Where the symbols take the states:
ni: Q47->Q816, Q816->Q712, Q867->Q297, Q266->Q673, Q788->Q182, Q930->Q835, Q952->Q823, Q673->Q563, Q158->Q952, Q206->Q271, Q199->Q441, Q737->Q429, Q598->Q10, Q186->Q720, Q700->Q955, Q544->Q571, Q563->Q160, Q835->Q158, Q977->Q744, Q78->Q186, Q712->Q196, Q855->Q199, Q204->Q78, Q297->Q868, Q247->Q544, Q720->Q700, Q955->Q977, Q271->Q725, Q481->Q867, Q429->Q266, Q26->Q47, Q571->Q204, Q725->Q608, Q160->Q750, Q196->Q788, Q182->Q247, Q441->Q206, Q868->Q855, Q608->Q930, Q10->Q481, Q744->Q737, Q750->Q598, Q823->Q26
lu: Q47->Q182, Q816->Q247, Q867->Q441, Q266->Q598, Q788->Q204, Q930->Q26, Q952->Q712, Q673->Q10, Q158->Q816, Q206->Q835, Q199->Q608, Q737->Q160, Q598->Q868, Q186->Q744, Q700->Q429, Q544->Q720, Q563->Q481, Q835->Q47, Q977->Q673, Q78->Q977, Q712->Q544, Q855->Q725, Q204->Q955, Q297->Q206, Q247->Q186, Q720->Q737, Q955->Q266, Q271->Q158, Q481->Q199, Q429->Q750, Q26->Q788, Q571->Q700, Q725->Q952, Q160->Q867, Q196->Q571, Q182->Q78, Q441->Q930, Q868->Q271, Q608->Q823, Q10->Q855, Q744->Q563, Q750->Q297, Q823->Q196
zo: Q47->Q712, Q816->Q196, Q867->Q868, Q266->Q563, Q788->Q247, Q930->Q158, Q952->Q26, Q673->Q160, Q158->Q823, Q206->Q725, Q199->Q206, Q737->Q266, Q598->Q481, Q186->Q700, Q700->Q977, Q544->Q204, Q563->Q750, Q835->Q952, Q977->Q737, Q78->Q720, Q712->Q788, Q855->Q441, Q204->Q186, Q297->Q855, Q247->Q571, Q720->Q955, Q955->Q744, Q271->Q608, Q481->Q297, Q429->Q673, Q26->Q816, Q571->Q78, Q725->Q930, Q160->Q598, Q196->Q182, Q182->Q544, Q441->Q271, Q868->Q199, Q608->Q835, Q10->Q867, Q744->Q429, Q750->Q10, Q823->Q47
ba: Q47->Q952, Q816->Q823, Q867->Q598, Q266->Q744, Q788->Q816, Q930->Q271, Q952->Q930, Q673->Q737, Q158->Q608, Q206->Q855, Q199->Q297, Q737->Q955, Q598->Q563, Q186->Q571, Q700->Q78, Q544->Q788, Q563->Q429, Q835->Q725, Q977->Q720, Q78->Q544, Q712->Q26, Q855->Q867, Q204->Q247, Q297->Q10, Q247->Q196, Q720->Q204, Q955->Q186, Q271->Q199, Q481->Q750, Q429->Q977, Q26->Q158, Q571->Q182, Q725->Q441, Q160->Q266, Q196->Q47, Q182->Q712, Q441->Q868, Q868->Q481, Q608->Q206, Q10->Q160, Q744->Q700, Q750->Q673, Q823->Q835
gu: Q47->Q26, Q816->Q47, Q867->Q481, Q266->Q429, Q788->Q196, Q930->Q608, Q952->Q158, Q673->Q266, Q158->Q835, Q206->Q441, Q199->Q855, Q737->Q744, Q598->Q750, Q186->Q78, Q700->Q720, Q544->Q247, Q563->Q673, Q835->Q930, Q977->Q955, Q78->Q204, Q712->Q816, Q855->Q868, Q204->Q571, Q297->Q867, Q247->Q182, Q720->Q186, Q955->Q700, Q271->Q206, Q481->Q10, Q429->Q737, Q26->Q823, Q571->Q544, Q725->Q271, Q160->Q563, Q196->Q712, Q182->Q788, Q441->Q199, Q868->Q297, Q608->Q725, Q10->Q598, Q744->Q977, Q750->Q160, Q823->Q952
da: Q47->Q835, Q816->Q158, Q867->Q160, Q266->Q955, Q788->Q26, Q930->Q441, Q952->Q725, Q673->Q977, Q158->Q271, Q206->Q297, Q199->Q481, Q737->Q720, Q598->Q266, Q186->Q247, Q700->Q571, Q544->Q712, Q563->Q744, Q835->Q206, Q977->Q78, Q78->Q182, Q712->Q952, Q855->Q10, Q204->Q788, Q297->Q750, Q247->Q816, Q720->Q544, Q955->Q204, Q271->Q868, Q481->Q563, Q429->Q700, Q26->Q930, Q571->Q196, Q725->Q855, Q160->Q737, Q196->Q823, Q182->Q47, Q441->Q867, Q868->Q598, Q608->Q199, Q10->Q673, Q744->Q186, Q750->Q429, Q823->Q608

The rows follow the links: the fewer symbols apart two states are, the more alike their rows tend to be.

Each row is also shifted at random along 2 hidden directions that mean nothing.

Some states, each with a row of numbers:
Q47:    3    72   -43   -17     7    17    -3   -89    86   -45   -81    51   -56   -25    74   -45   -39    13    -2    41   -84   -25    25   -11   -16    28  -124   -15     9   -18
Q160: -149    27     8   -74    40   -50     2     1    87   114   -31    13   -70   -37   -59    75    62   -17   -11    88   -40   -86    50    15    99   -57    85   -29   -32   -30
Q158: -236    42   -30    32   -22    32    36   -29   -33  -110   -12    18     6   -41    74   -50     1    19    14    -2   -17    33   -40    50   -94    67  -121   -36    48   110
Q182:    8   -32   -32   103   -18    15   -15   -52   -60  -107    39   -29   150    47    20   -41   -80   -11    39   -95    64    66    28   -23   -91    23   -61    84    66   -40
Q952: -181    61     4     4   -49    -9    -9   -44    26   -99   -43    97  -127   -32    38   -38    -2     4   -19    58   -82     7   -40    43   -55    73  -116  -101    19   110
Q563:  174   -10   -38   -38    67    10    65    10    -8   101    15  -123   169   -62   -37    64    87    27    44    19    72   -68    59    81    33   -52    97    96    -1    21
Q78: -123    76   -30    19     9   -82   -26  -133   107   -41   -44    46    11   -32   -75    43    22   -77    17    85   -31   -53   151    39   -14    -1   -62     7    64   -62
Q737: -120   -20    43    53   -19   -86   -46    20   -26     0    42    36   -28    45  -152    66    47   -94     8    25    44    12    23    25   -13     5    96   -65    33   -10
Q977: -233   -17    51    39   -13   -82   -83   -12    14     1    22    50   -29    67  -121    51   -18   -85    -6    -3    22    21    61   -45    23   -18    81   -18    17  -108
Q196:   80   -18    25    28   -34    -9   -79   -27    34   -62    -6    72   -87    69    40   -61  -105   -19   -28   -54   -52    66     3  -128     4    16   -74   -12   -17  -106
Q823:   10    77    -8   -16   -33     5     1   -33    45   -68   -53    82  -128   -37    45   -42    -1    11   -21    58   -88     9   -23    23   -57    61  -128   -88    23    73
Q855: -240    49     1   -56     9     0    57    29    22    18   -28    29   -92   -77    -2    11    91    32   -12    91   -53   -67   -62    96    -2    32    -7   -98   -20   134
Q725: -164     0     2   -46    -3    65     9    39    28    31   -35    16   -93    -4   120   -60   -32    57   -24   -27   -61    16   -73   -69    40     7   -43   -10   -61    -5
Q598: -454    -3   -13   -54    53    -7    23     5    36   105   -15   -56    38   -30   -14    45    37    16     6    28     9   -62    59     2    75   -68    75    51   -33   -45
Q720:  163   -15   -37    13    42   -10   -14   -62    35    27     7   -92   174     2   -14    33   -24   -13    40   -28    47   -25   123   -19    20   -44    23   148    36  -118
Q744:  -36   -68    -3    78     3   -33   -18    -4   -86    -6    68   -79   193    29   -81    33     9   -50    39   -54   127    20    57    19   -31   -23    95    89    44   -34
Q26: -161    97     1   -28   -26   -22   -17   -89   113   -77   -95   136  -201   -28    37   -33   -28   -17   -35   102  -143   -23    21     4   -12    56  -153  -107     4    20
Q608:  293   -76    -3   -17     6   132    32    92   -97    21    43   -91    45    16   150   -83   -70    94   -10  -138    26    77  -124   -65     1     2   -14    64   -56    25

In each set, the symbols that take the first to the second take the third to the fourth, perhaps in another order. Give the fourth.
Answer with the state's name.
  83   -19   -21    39    -7    34   -40   -43    -7   -62   -11    -2    37    43    74   -61  -108     2     0   -79    -7    52    19  -108   -14     6   -80    72     9  -100
to -196    -2    -6    62   -31     2   -57   -67    12   -86   -22    38    17    57    18   -46  -100   -33     1   -47   -13    56    45   -77   -39    24   -86    28    38   -84
as -122    41    63   -99   -10    -1   -33    46    97    54   -70   111  -303    20    57   -34   -33    21   -84    51  -160     0   -93  -104   105     7   -21  -128  -108   -15
to Q725

  90    25   -31     2    30   -49   -24   -85    77     7   -24     2    71    -2   -48    39     2   -48    20    49   -11   -47   135    -2    25   -29   -10    60    36   -99
to  -10   -30   -10    87   -38    -2   -41   -44   -40  -107    20    11    72    53    12   -43   -76   -19    12   -79    36    63    20   -50   -66    35   -61    31    49   -51
as  -55   -26    27   -16    -7    16    47    83   -80    31    64   -23   -17   -11   -10    10    77    25   -16     3    32    19   -94    47   -17    11    77   -73   -21   131
to Q160

-142     3   -11   -70    58     4    33    23    39   119    -2   -81    61   -42   -20    55    41    26    11    24    25   -60    41    15    88   -70    90    67   -37   -43
to  184    -4   -10   -34    37   -20    27    30     9   104    15   -51    34   -43   -69    62    77     8    16    47    30   -67    36    48    63   -53   101     8   -23     3
as  193    17    12    68   -50   -66   -42   -56     0   -91     0    68   -13    23   -75    18    -3   -73     0    24     6    21    52    19   -68    34   -55   -42    60     2
to Q247

 135   -21     2    36   -18    17   -56   -35     6   -49   -14    40   -49    60    73   -59  -115    -5   -23   -69   -35    63    -7  -129     4    15   -70    27   -15   -98
to  212    37   -34     3   -15    49    34   -25   -10   -71   -24    11   -12   -30    94   -51    -7    39    11     6   -26    11   -45    34   -64    54  -122   -24    15    87
as  -80   -66    46   -31    13     9     6    89   -28   105    35   -26   -44    29   -19    27     7    16   -24   -34    14    12   -54   -59    83   -49   123   -18   -63   -31
to Q673

  21   -82    31     7     5    33    24   113   -95    83    68   -77    58    16   -14    12    23    39    -6   -68    80    22   -70   -12    37   -35   119    22   -53    29
to -137   -38     0   -47    36    27    23    50     1   115    26   -88    53   -10     0    47    16    41     8    -7    31   -27    10   -19    78   -67   100    66   -56   -36
as -121     3    25    36   -15   -70   -12    -2   -26     8    29    18    17     4  -146    70    78   -79    20    59    43   -25    48    75   -30     0    75   -46    40    22
to Q744

 117    -9    41     3   -15   -84    -9    23    -2    30    24    33   -54     3  -147    74    85   -64   -15    59    22   -35     0    55     7   -15    96   -89     6    36
to  118     6   -11   -53    41   -16    35    29    24   100    -6   -61    63   -42   -49    62    88    -4    23    49    41   -79    49    71    53   -43   103    45    -5    11
as   34    38   -23   -82    41    52    82    37     1    54   -16   -55    34   -90    64    -5    85    82    10    42   -13   -47   -46    81    10     6     1    -7   -29   119
to Q206

-222    27    29   -34   -16    -7    40    46   -14    16    -1    32  -106   -43   -31    29    80     6   -22    66   -26   -26   -76    83    -6    29    37  -119   -16   140
to -101   -43   -20   -45    58    20    30    57     3   117    17   -89    81   -16    -2    36    25    27    12   -19    42   -39     5   -14    77   -54   113    71   -49   -45
as  153    16   -24   -79    21    59    47    45    31    87   -35   -24   -65   -47    86   -24    35    73   -15    31   -57   -37   -70    27    48   -12    -5   -22   -58    66
to Q867

 289   -10   -13    16    -8    35   -37   -27    10   -35   -26    17   -25    47    89   -68  -108    24   -12   -74   -54    50    -2  -104    12    12   -83    56   -23   -86
to   44    43   -31   -89    33    51    58    29    33    69   -35   -29   -49   -65    98   -22    52    69   -17    43   -41   -49   -39    34    44   -12   -17   -11   -53    74
as   63    44   -36   -12    22    52    -2   -76    63   -32   -62    -8    33   -11   105   -47   -73    30     7   -14   -52     4    39   -40     2    -7  -121    77     3   -60
to Q199

-107    58   -57   -13    15    25    -7  -105    86   -48   -73     7    22   -21   105   -48   -65    23     4    16   -64   -27    71   -23    -8     8  -135    62    13   -66
to   21    -9    35    24   -50    38    -1    57   -59   -66     5    60  -140    33    61   -68   -45    26   -38   -40   -43    76  -127   -45   -49    64   -62  -100   -10    74
as  -98    70   -43    42    11   -67   -14  -116    65   -74   -26    34    67   -34   -59    30    17   -67    38    81     7   -54   127    74   -67    13   -69     3    90   -21
to Q196

  27    28    20   -25    17   -70     4    10    45    62    -7    23   -45   -17  -107    84    95   -42    -5    93     4   -62    41    57    33   -27    99   -50    -2    32
to  211   -72    90    54   -49   -74   -89    65   -50    20    52    56   -81   103  -126    27   -34   -88   -29   -55    18    66   -12  -103    42   -31   118   -58   -23  -103
as -127   -35   -19    14   -12    84    31    30   -71   -34    15   -40    51    10   102   -73   -40    70    15   -66    16    45   -85   -29   -44    34   -65    39   -12    57
to Q441

-340    18   -30   -53    36    67    29    -3    29    20   -37   -21   -15   -30   130   -49   -36    75   -16    -5   -40    -9   -32   -35    29     0   -60    37   -36     3
to   36   -40    47     4   -47    57    -7    71   -58   -40     9    41  -128    34    82   -65   -61    44   -46   -68   -39    89  -132   -72   -22    39   -32   -64   -48    34
as   -7   -12     5    93   -56   -38   -48   -51   -37  -118    37    47    38    50   -49   -32   -54   -55    24   -33    25    56    25   -11   -85    41   -53    -2    72   -20
to Q571

-145    -6   -53   100   -16     2     1   -83   -49  -134    29   -42   194   -12    -5   -18   -34   -22    59   -41    79    23    70    41  -123    43   -96    87   110     7
to  229    28   -76     8     9    73    77   -37   -48   -73    -8   -83   165   -71   123   -67     4    75    52   -27    22     4   -11    78   -93    48  -116    93    51    96
as  -28   -77    -4     4     5    48    62    91  -116    53    69   -94   103   -11     4    11    57    39    15   -62    95    28   -85    43    -5    -8    88    26   -26    70
to Q266

 125   -13   -68     8    25    69     4   -72     5   -39   -21   -74   145    -2   124   -59   -89    53    30   -75     6    11    54   -60   -23   -13  -105   147    22   -85
to  159    61   -39   -12     2    26    26   -48    35   -56   -51    31   -30   -39    99   -41   -23    35     6    21   -57   -13    -5    11   -47    35  -117    -6    20    37
as  177   -54   -55    42    49    12    12   -41   -16    41    46  -140   272    24    -9    11   -32    -6    59   -85   107     1   120   -33    12   -72    45   207    25  -124
to Q78

 351   -12    81    78   -91   -86  -100    14   -11  -101    24   168  -216   103  -100    -8   -55  -105   -55    -9   -53    81   -44   -68   -43    56    -6  -171    15   -15
to   86    -2    12     5     0   -62   -61   -50    83    20   -23    40   -31    41   -66    37   -23   -59   -14    27   -14   -19    96   -62    52   -38    26    22     6  -141
as   96     8   -33   -94    36    80    51    43    13    81   -39   -39   -30   -46   122   -38     5    88   -12     3   -47   -36   -59     7    62   -26   -27    24   -67    46
to Q835

 266    19    -8   -16   -17    31   -33   -37    41   -18   -47    31   -60    15    99   -68   -80    26   -22   -27   -61     8    -6   -75     6     7  -101    21   -14   -68
to   67    40    11    13   -40     9     6    -9    -4   -92   -22    87  -136   -12    55   -48    -8    14   -20    16   -59    31   -77     5   -59    63  -102  -102     9    96
as -221   -20    -6    31     7   -62   -54   -45    17    23    22    -9    58    49   -78    41   -45   -58    11   -10    27    -3   108   -42    24   -41    59    57    31  -133
to Q78

  55    42   -22     9    23   -60   -28   -82    73    -7   -35     7    43    -4   -57    37    -3   -48    26    39     6   -42   139    -4    23   -35    -7    61    30  -105
to  293    -4    -4    92   -40   -51   -27   -44   -29   -85    26    14    54    22   -64     8   -12   -51    20    -8    37    29    44    30   -77    27   -40    -9    72     4
as  204   -31    49    41   -15   -51    -2    43   -70    12    60     0    33    23  -132    60    62   -51    14     8    80     6    -1    47   -17   -12   108   -37    23    26
to Q977

 213    -8    -8     1    26   -33   -48   -50    39    29    -9   -30    62    35   -44    28   -42   -37    15   -19    19   -18    92   -54    37   -47    25    74     5  -136
to  242    25   -34    55    -6   -38    -8   -81    20   -70   -10     2   102    -7   -47    32     9   -51    44    16    32   -25    84    44   -60    18   -40    44    77   -12
as -255     8    17   -27   -15    52    -4    29     0    -2   -23    40  -116    24    97   -62   -57    33   -41   -35   -65    21   -80   -67    16    20   -54   -46   -39    12
to Q206

 297    11   -21    48    -9   -41     1   -65     0   -62    -9    -7    91   -14   -39    25     3   -50    25    10    37   -10    71    46   -43    14   -32    30    68   -12
to -152    55   -63    58    -4   -46    10  -118    10  -102    -7    -9   142   -37   -43    19    12   -56    54    36    36   -24   127   102  -101    33   -81    46   118    26
as -216    19    67    67   -79   -93  -109   -44    35  -105   -20   157  -211    85   -65   -19   -91   -93   -44    12   -73    65     1   -92   -33    59   -79  -132    25   -67
to Q788

-137   -52    52   -12   -12     5     4    91   -60    65    39   -13   -58    38   -39     4    29    20   -31   -25    33    25   -79   -37    36   -22   116   -34   -47     6
to  -85    22    14     0     8   -76     4    -7    13    16    10     8    14   -22  -131    87    86   -57     8    78    26   -47    55    93     9   -15    88   -42    27    50
as   42   -67    37     1   -14    35    20   114  -101    43    68   -49    12    18   -31    15    39    34    -7   -44    68    33  -115     4     9    -5   105   -17   -34    70
to Q673

